Each row, then roughly how far along a hidden order it lies, from 0 to 10:
[  2   2  -8  -3   1   4  -7 -46   0   6  -4   1   3  -5   6   4   0 -24
  -2   3  -6  -2   3   4  -6   2   2  10  -3] : 3
[  0  10 -15   0   8   1   4   1  -6  -9  10  11  -9 -10   5  45  14   2
   2   5   5   4   2  -4  -7  -4 -12   7  -4] : 9
[  3   6   2  20   3  -2  -2  35  -5  -6   5  -7 -15   3   0  13  -2   7
   3 -10   7  -8   2   1   3  -3 -13 -11  -3] : 10
[  0   2   0   9   1  -2  -1  47  -4  -7   6   5 -11   5  -5   5   2  17
   2  -2  10   1   3  -1   1  -7 -19  -1   0] : 8
[  5  24 -12   0   2   1   1 -24  -2   0  -1  -3   0  -9   9  20   3 -18
   0   1  -3 -11  -9  -1  -2   2   7   3  -4] : 7
[  2  12  -3   1   0  -1   2 -10  -3  -1   1  -5   7  -6  -2  13  -3   8
   1  -3   3  -2  -5  -3   2  -1   3   2  -5] : 7
[  4  18 -13  -4   1   1   0 -43  -1   1   1   1   0  -9   6  20   5 -11
   0   6  -1  -3  -8  -2  -4  -1   1   8  -3] : 6
[  3   6  -6  10   2   1  -3  39  -4  -5   2   3 -11   3   2  14   4  -4
   0  -4   7  -2   3   2  -2  -5 -17   2  -5] : 7
[ -4   6  -6  -7   3  -2   0  39  -2  -6   8  10  -9  -2  -6   7   7   6
   0   5   0   9   3  -3  -1  -5 -27   5  -1] : 6
[-1  2  3  3 -1 -1 -4 14 -2  0  2  1  2  1 -4 -5 -5  9  0 -2  5  2  2  1
  1 -2 -7  0 -2] : 6
[  0   3  -9  -2   3   1  -4   2  -1   0  -1   9  -3   2   3   0   4  -9
  -3   1  -1   4   5   3  -5  -2 -13   7  -4] : 5
[  0  -7  -9  -3   0   5  -4 -61   5   8  -6   3  12  -2   4  -9   2 -14
  -3   8  -7   4   0   1  -8   3  10  14  -1] : 0
[  0   1  -2  -8   0   1   1 -53   1   9  -4  -2  18  -5  -2  -2  -3   2
  -1   6  -6   2  -2  -1  -2   3  18   7  -4] : 2
[  2  25 -14   0   3   1  -1 -15  -2  -3   4   0  -7  -9   5  25   5 -15
   0   0  -1  -4 -10   0  -2  -2  -7   7  -5] : 8
[ -6 -25   1   8  -1   3 -12  62  -4   0   3   0  -5   6  -7 -29  -3   1
   0  -8   7  14  16   7  -1  -6 -31   0   4] : 5
[  2   6 -17  -7   2   4  -7 -63   2   4  -3   4   4  -7   7  16   2 -12
  -1   7  -5   0  -3   0  -8   3   9  10  -1] : 3
[ -3 -10  10  -6  -6   3  -2 -29  -2  10 -10  -3  16   2  -4 -25  -5 -11
  -2   0   2   7   6   7  -2   1  15  10   2] : 0
[ -1  -4   6  -4  -4   1  -2 -29  -2   8  -8  -3  15   4  -4 -22  -7  -5
  -1  -1   2   4   4   5   1   0  15   3   2] : 2
[  0   0   2  -7  -2   1   0 -48   0   9  -8  -5  18  -2  -3 -12  -6  -2
  -1   2  -2   2   1   2   0   3  19   8  -3] : 2
[  1   4   4   1  -1  -1  -1  -7  -2   3  -2  -5  12  -3  -4 -16  -9  11
   1  -3   1  -1  -1   1   3   1  16   0  -1] : 5
[  1   5  -3  -1   0   2  -3 -38  -2   5  -4  -4  12  -5   0  -3  -4  -6
   0   0  -1  -2   1   2  -1   0  12   6  -3] : 4
[  1   8  -9  -3   4   1  -2   8  -1  -1   3   3  -1  -3   2   4   5  -6
  -2   4  -3   2   1  -1  -5  -3 -15   7  -5] : 5
[  2  12 -14  -7   3   2   0 -58   1   0   1   5  -2 -10   6  33   5  -5
   0   8  -2  -3  -7  -1  -6   0   6   7  -2] : 5
[ -4  -5  -2  -2   1   2  -6  36  -1  -2   4   8  -7   4  -2 -18   3  -6
  -2   0   2  11   9   3  -2  -5 -23   3   2] : 4
